Here is a tiny trained network, its code and every weight. The questions are about switching its units off for an input and a class, where a switched-off unit gives its printed mean instead of its output.

import numpy as np


def w(rows, s, z=0):
    codes = np.array(rows[::2]) - 128.0
    scale = np.full(codes.shape[1], s)
    scale[-1] = z or s
    return codes * scale


def norm(h):
    return h / np.sqrt((h * h).mean(-1, keepdims=True) + 1e-5)


def f(y):
    return y / 2 * (1 + np.tanh(0.7978845608 * (y + 0.044715 * y**3)))


def log_softmax(a):
    a = a - a.max(-1, keepdims=True)
    return a - np.log(np.exp(a).sum(-1, keepdims=True))


def net(x, mask):
    res = np.array(x, float).reshape(1, 3) / 4 @ E
    u = 0
    for l in range(4):
        y = f(norm(res) @ A[l][:, :-1].T + A[l][:, -1])
        res = res + np.where(mask[u : u + 4], y, B[l][:, -1]) @ B[l][:, :-1]
        u += 4
    return log_softmax(norm(res)[-1] @ U[:, :-1].T + U[:, -1])


A, B = {}, {}
E = w([
[156,216,70,126,140,57],'x0',
[192,62,118,181,126,70],'x1',
[126,151,208,188,254,123],'x2',
],0.008)
A[0] = w([
[159,214,56,33,201,114,145],'L0N0',
[69,154,207,129,145,161,4],'L0N1',
[159,141,73,2,64,18,60],'L0N2',
[86,99,150,92,54,188,138],'L0N3',
],0.0066,0.0031)
B[0] = w([
[88,186,111,137,88,191,235],'L0N0',
[139,154,123,129,142,67,150],'L0N1',
[165,127,164,131,183,2,252],'L0N2',
[83,25,97,93,175,136,227],'L0N3',
],0.0076,0.0037)
A[1] = w([
[98,185,167,149,165,106,7],'L1N0',
[130,160,108,181,126,255,111],'L1N1',
[158,111,203,105,84,222,16],'L1N2',
[160,187,58,126,118,62,150],'L1N3',
],0.0087,0.0021)
B[1] = w([
[68,145,158,116,157,141,182],'L1N0',
[141,197,89,254,98,131,154],'L1N1',
[132,96,101,107,116,103,146],'L1N2',
[137,154,90,24,62,160,252],'L1N3',
],0.0093,0.0046)
A[2] = w([
[130,142,77,61,22,13,7],'L2N0',
[188,170,113,190,107,148,2],'L2N1',
[193,64,2,140,52,161,101],'L2N2',
[168,209,148,122,202,142,72],'L2N3',
],0.0069,0.0027)
B[2] = w([
[205,211,157,162,135,66,253],'L2N0',
[146,103,182,145,162,255,111],'L2N1',
[115,192,172,59,145,148,220],'L2N2',
[51,119,155,127,208,158,174],'L2N3',
],0.0084,0.0047)
A[3] = w([
[57,30,87,107,7,208,127],'L3N0',
[149,27,91,226,151,101,4],'L3N1',
[117,205,25,85,114,93,184],'L3N2',
[255,216,28,24,66,146,38],'L3N3',
],0.0067,0.0026)
B[3] = w([
[134,71,76,16,144,228,201],'L3N0',
[223,159,201,199,68,186,139],'L3N1',
[217,192,1,159,74,175,222],'L3N2',
[248,91,230,143,61,45,254],'L3N3',
],0.0069,0.0061)
U = w([
[90,114,73,173,91,120,1],'0',
[254,206,100,83,30,38,175],'1',
[91,221,86,167,101,193,192],'2',
[95,51,84,33,92,213,250],'3',
[51,180,177,199,237,121,155],'4',
[173,107,183,219,128,153,153],'5',
],0.01,0.0044)

Each question gives the input, the list of numbers given to net, and the class t.
The units are the neurons (one row each of A and B). Each row of codes is followed by its name. A weight is (code - 128) times the scale printed after its matrix; where a second scale follows, it is the last column's (A, B and U).
mask holds one flag per neuron, layer by layer. A switched-off neuron (its flag False) gives its mean, the last column of its row in B, instead of its output. The means were averaged over made-up inputs and are rounded, as every weight is.
A unit's drop is (log p(t) with every unit on - log p(t) with that unit switched off) / (log p(t) with every unit on - log p(t) with every unit switched off).
The circuit of an input: a set's keep is (log p(t) with only the set's units on - log p(t) with every unit switched off) / (log p(t) with every unit on - log p(t) with every unit switched off). Starting from the 12 units with the biggest drops (on a tie, the unit counted first), units are removed one at a time, each time the one whose removal leaves the highest keep (on an exact tie, the one counted first), for as long as the keep stays at least 0.8.
circuit, biggest first: the units of the circuit, biggest drop first
most important unit: the unit with the biggest drop
top k neurons: the k neurons with the biggest drops, biggest first
k most important neurons of layer l: the k neurons of layer l with the biggest drops, biggest first
drop of u: that unit's drop, to one decimal
input [-1,3,4], class 4: circuit, biggest first	[L3N3]
input [7,-5,6], class 2: circuit, biggest first	[L0N0 L0N2]
input [-4,-1,4], class 4: top 2 neurons	[L3N3 L0N1]
input [1,7,2], class 5: circuit, biggest first	[L1N3 L2N0 L3N2 L0N2]
input [6,-6,1], class 2: circuit, biggest first	[L0N0 L2N0]
input [-4,7,-4], class 3: top 2 neurons	[L1N3 L2N0]
input [2,-3,4], class 4: 2 most important neurons of layer 3	[L3N2 L3N0]
input [8,-3,7], class 2: top 2 neurons	[L0N0 L0N2]
input [8,-4,2], class 2: 3 most important neurons of layer 0	[L0N0 L0N1 L0N2]
input [-5,-1,3], class 4: top 2 neurons	[L1N3 L0N1]
input [-4,2,-6], class 3: top 2 neurons	[L0N3 L1N3]
input [0,1,1], class 5: 2 most important neurons of layer 1	[L1N3 L1N0]
input [-3,-2,-2], class 3: drop of L0N3	0.2
input [1,3,3], class 4: most important unit	L0N3
input [5,3,5], class 4: drop of L2N3	0.7
input [7,4,7], class 4: drop of L2N3	0.4
